[100 129 115 147] : (20)
[ 73  98  74 112] : (75)
[162 137 163 135] : (109)
which: [100 129 115 147] : (20)
which: [162 137 163 135] : (109)
present: [ 74 112] : yes
present: [112  74  98  73] : no
which: [ 73  98  74 112] : (75)

[101 106 114  96 161 114  89 126 130 144 116 113 108 152 116 129 116 114
 122 161  98 117 127 113 149 169 164 123  83 111 140 129 131 100 124 120
 138 134  78 132 130  89]  (131)
[121 133 100 126 191 117 110 158 136 144 111 131  78 133 138 140 107  91
 143 161 107 123 118 136 145 162 139 116  72 108 139 103  98  96 127 128
 149 127 101 106 119 124]  (27)
[101 106 114  96 161 114  89 126 130 144 116 113 108 152 116 129 116 114
 122 161  98 117 127 113 149 169 164 123  83 111 140 129 131 100 124 120
 138 134  78 132 115 105]  (77)
[103 108 118  92 155 114  98 140 113 132 112 103 114 144 114 125 114 130
  99 149 105 124 130 110 139 166 158 119  75 107 138 120 135  95 129 121
 144 134  74 128 140  90]  (134)
present: [131 100 124] : yes
present: [133 100] : yes
which: [101 106 114  96 161 114  89 126 130 144 116 113 108 152 116 129 116 114
 122 161  98 117 127 113 149 169 164 123  83 111 140 129 131 100 124 120
 138 134  78 132 130  89] : (131)
present: [ 99 130 114 125] : no

[130 122 125 128 114 129 123 148 174  70 119 137 178 150 108 125 132 157
 151]  (37)
[158 115 113 142 129 150 123 130 161  68 143 137 183 147 106 127 145 134
 128]  (58)
[128 123 124 129 116 127 128 149 175  66 121 140 176 151 111 130 133 157
 149]  (115)
present: [128 150 175] : no
which: [130 122 125 128 114 129 123 148 174  70 119 137 178 150 108 125 132 157
 151] : (37)

[121 122 129 138 126] = (53)
[ 72 125 123 195 133] = (161)
[ 72 126 122 197 135] = (35)
[119 126 150 103  64] = (16)
[117  95 142 134  82] = (54)
[117 154 134 115 112] = (122)
[113 144 149 102  70] = (43)
[ 78 183 123 155 138] = (33)
[106  98 144 142  77] = (10)
which: [121 122 129 138 126] : (53)
which: [ 72 126 122 197 135] : (35)
present: [ 98 144 142  77] : yes
which: [117  95 142 134  82] : (54)
which: [106  98 144 142  77] : (10)

[100  99 160 180 168 116] = (41)
[ 92  91  89 148  90 185] = (23)
[102 110 137 160 149 184] = (38)
[106  97 142 156 125 171] = (148)
[168 126  88  77 152 157] = (88)
[104 154 119 130 149 170] = (84)
[130 122 139 118 159 103] = (106)
which: [102 110 137 160 149 184] : (38)
which: [100  99 160 180 168 116] : (41)
present: [159 180] : no
present: [ 90 148  89] : no

[ 96 138 127 177  78  95 135 103 111 133 132  89 116 111  85 155  74 183
 146 137  80 110  81 159  87 165 125  75 180 140  97  86  99  89 101 122
 173 100 105  78  92] -> (11)
[109 157 147 133 119 101 153 105  97 154 148 171 179 171 163 181 159 161
 177 126  94 173  82 156  96 137 117  97 107 119 102  78 143 159 167 151
  73 127  76 144 104] -> (32)
[109 157 147 133 119 101 153 105  97 154 148 171 179 171 163 181 159 161
 177 126  94 173  82 156  96 137 117  97 107 119 102  78 143 159 153  75
  83 107 124 112 154] -> (98)
[122 157 176  83 108 157 142  86 151 111  94 166  76 100  74 146  98  98
  95 157  99 126 182 171 147 168 170 161 136  75 161 120  89 133 103  76
 104 129 113 108 181] -> (28)
[109 157 147 133 119 101 153 105  97 154 148 171 179 171 163 181 159 161
 177 126  94 173  82 156  96 137 117  97 145 119 102  78 143 159 153  75
  83 107  78 112 154] -> (66)
[122 157 176  83 108 157 142  86 151 111  94 166  76 100  74 146  98  98
  95 157  99 126 182 171 147 168 170 161 136  75 161 120  89 133 103  76
 130 142 180 117  96] -> (155)
present: [143 159 166] : no
which: [122 157 176  83 108 157 142  86 151 111  94 166  76 100  74 146  98  98
  95 157  99 126 182 171 147 168 170 161 136  75 161 120  89 133 103  76
 104 129 113 108 181] : (28)
present: [ 95 135] : yes
present: [103 133] : no

[ 77 152 177 172] = (89)
[181 174  78  81] = (2)
[ 80  88 174 177] = (80)
[80 88 85 87] = (139)
[80 88 85 78] = (87)
[164 100 177 177] = (137)
which: [181 174  78  81] : (2)
which: [ 80  88 174 177] : (80)
present: [ 77 152] : yes

[138 122 124 144 175  96 155 167 172 171 178 123 164  86]  (158)
[102  94 110 127 165 109 114  98 150 150 144  84 136 111]  (49)
[ 83  90  82  89 138 140 149  82 125 107 140  83 114 111]  (128)
[173 146 151 160 157 135 123 169 162 166 147 163 150 160]  (62)
[117 117 124 102 159 111  86  88 149 134 153 135 105 117]  (74)
[ 88 106  94 102  84 176  99 125  92  82  93 101 126 169]  (119)
[144 143 135 105 133 100 171 168 115 149 157 146 153  93]  (76)
which: [ 88 106  94 102  84 176  99 125  92  82  93 101 126 169] : (119)
present: [147 166] : no
present: [169 123 135] : no

[114 142 117 132 139 128 138 101 105 131 126 135 149 130]  (61)
[116 142 108 108 103 112 120 175 127 125 122 107 123 135]  (17)
[146 154 101 115  97 108 120 179 135 104 117 114 115 136]  (96)
which: [116 142 108 108 103 112 120 175 127 125 122 107 123 135] : (17)
present: [154 101 115] : yes
present: [120 174 127] : no
which: [146 154 101 115  97 108 120 179 135 104 117 114 115 136] : (96)

[106 150 121 147  89 105 118] -> (116)
[107 105 107 149 176 114 176] -> (48)
[121 128 129 127  68 189 126] -> (83)
[121 145 136 148 142 122 163] -> (52)
[144 165 117 109  98 165 100] -> (135)
[ 98 128 108 151 115 146 122] -> (118)
which: [ 98 128 108 151 115 146 122] : (118)
present: [117 109  98 165 100] : yes
which: [106 150 121 147  89 105 118] : (116)

[186 113 151 113 165 112 108] = (5)
[186 113 151 113 151 152 140] = (42)
[186 113 151 113 165 152 140] = (79)
[186 113 151 113 127 152 140] = (25)
which: [186 113 151 113 165 152 140] : (79)
present: [113 165] : yes
present: [186 113 151] : yes

[183 125 127 179 174 125 123 155 178 141 169 121 120 116] -> (100)
[139 119 126  87 163 149  97  82 114 101  96  83 129 118] -> (13)
[111  94  99 106 127 130 116 144 120 129 155 134 139 122] -> (68)
[184 146 138 164 170 123 140 130 178 140 129 114 114 137] -> (178)
[139 119 126  87 163 149  97  82 114 101  96  83 127 141] -> (145)
[ 84 116  99  89  80 133 117 129  99 135 120 121 124 124] -> (95)
[176 108 116 174 177 147 141 156 170 111 174 144 144 135] -> (102)
[125 154  97 135 135 116  89 140 136 151 137  91  85 117] -> (136)
present: [163  87 126 119 139] : no
which: [183 125 127 179 174 125 123 155 178 141 169 121 120 116] : (100)
present: [125 123 155 178 141] : yes
which: [176 108 116 174 177 147 141 156 170 111 174 144 144 135] : (102)
present: [140 130 178] : yes

[135 153 168 145 151 136  93 154 157 102 133 151  95 139 144 164 120 122
 180 176 159 134 127 172] : (133)
[117 123 160 130 133 152 101 143 169 125 130 137  88 131 122 153 139 132
 142 135 138 100 121 157] : (30)
[144 123 148 112 141 157 113 159 176 130 126 124  99 142 137 160 144 126
 146 138 153 114 118 133] : (3)
[173 137 117 124 133 128 136 100 131 144 129 128  99 130 129 109 124 106
 140 158 125 146 129 147] : (78)
[173 137 117 124 133 128 136 100 131 144 129 128  99 130 129 109 124 106
 140 158 125 146 152 154] : (92)
which: [173 137 117 124 133 128 136 100 131 144 129 128  99 130 129 109 124 106
 140 158 125 146 152 154] : (92)
present: [129 109 124] : yes
which: [144 123 148 112 141 157 113 159 176 130 126 124  99 142 137 160 144 126
 146 138 153 114 118 133] : (3)
present: [147 129 147] : no

[131 132 127 128 133 127 128 134 122 118 117 123 135 137 117 121 127 132
 125 110 130] -> (112)
[144 122 101 142 150 104 153 149  97 139  87 144 144 111 192 150 101 156
 128 146 154] -> (71)
[113 120 140 122 105 140 117 104 155 151 174 136 103 112 134 139 141 107
 136 168 114] -> (31)
[127 129 129 127 128 129 127 128 129 125 128 126 129 131 171 145 115 139
 131 153 140] -> (125)
[127 129 129 127 128 129 127 128 129 125 128 126 129 131 122 126 129 127
 127 123 127] -> (36)
present: [126 128 125 129] : no
which: [127 129 129 127 128 129 127 128 129 125 128 126 129 131 122 126 129 127
 127 123 127] : (36)
present: [192 150] : yes
present: [140 120] : no
present: [126 122 131 129] : no

[136 142 125 118 142 135 135 113 114  98 121 130 137 115 150 128 143 137
 132 152 135 118 122 131 123 109 132 131 120 128 131 100 143 122 132 139
 107 119 138 119 124 113] -> (81)
[127 139 112 132 137 137 130 125 134 122 128 130 138 121 133 125 124 136
 129 135 133 126 126 128 123 121 130 131 125 129 119 107 136 130 123 142
 119 116 122 124 125 122] -> (55)
[105 150  87 128 118 162 136 132 125  81 101 101 140 118 118 151 130 152
 143 122 158 131 125 131 128 122 143  91 140 133 141  99 138 121 110 170
 145 111 121 113 112 120] -> (12)
[129 139 116 115 127 137 127 110 120 102 121 140 140 123 138 128 140 135
 132 148 140 117 125 131 123 109 127 135 125 129 133 105 145 122 123 142
 112 121 135 113 126 126] -> (153)
[113 153 102 129 122 156 124 119 117  90 108 124 157 121 130 134 143 136
 139 144 151 118 112 133 129 107 133 123 142 135 149 104 138 121 124 166
 118 102 138 111 110 124] -> (182)
[107 150 102 122 103 162 117 126 115 104 118 119 168 125 123 126 136 149
 141 137 146 129 116 126 127 122 139 113 137 127 152 103 131 118 109 177
 132  91 128 125 112 127] -> (198)
[127 139 122 132 137 137 130 125 134 122 128 130 138 121 133 125 124 129
 129 135 133 126 126 128 123 104 130 131 125 129 119 102 134 130 123 142
 119 116 122 124 125 122] -> (7)
[133 144 117 134 156 140 130 119 116 110 128 127 131 118 145 129 130 141
 130 136 132 116 129 130 118 111 135 124 123 127 122 100 139 126 124 144
 108 111 132 122 118 114] -> (47)
[109 153 109 132 113 159 121 121 113  95 106 122 160 128 129 135 145 140
 140 143 152 122 112 132 127 111 136 123 144 133 151 108 131 117 120 162
 117  95 138 113 104 127] -> (141)
[124 153 108 128 136 146 132 108 117  88 115 129 150 116 141 133 149 139
 138 155 140 115 115 131 114 105 135 130 138 132 139  92 143 119 126 156
 103 107 136 115 115 127] -> (129)
[108 153 103 125 115 163 126 129 121  96 108 114 149 119 118 141 136 144
 140 126 150 124 123 127 131 117 138 105 135 130 145 102 137 121 108 169
 137 106 125 115 114 123] -> (172)
which: [136 142 125 118 142 135 135 113 114  98 121 130 137 115 150 128 143 137
 132 152 135 118 122 131 123 109 132 131 120 128 131 100 143 122 132 139
 107 119 138 119 124 113] : (81)
which: [108 153 103 125 115 163 126 129 121  96 108 114 149 119 118 141 136 144
 140 126 150 124 123 127 131 117 138 105 135 130 145 102 137 121 108 169
 137 106 125 115 114 123] : (172)
present: [111 138] : no
present: [150  87 128 118 162] : yes

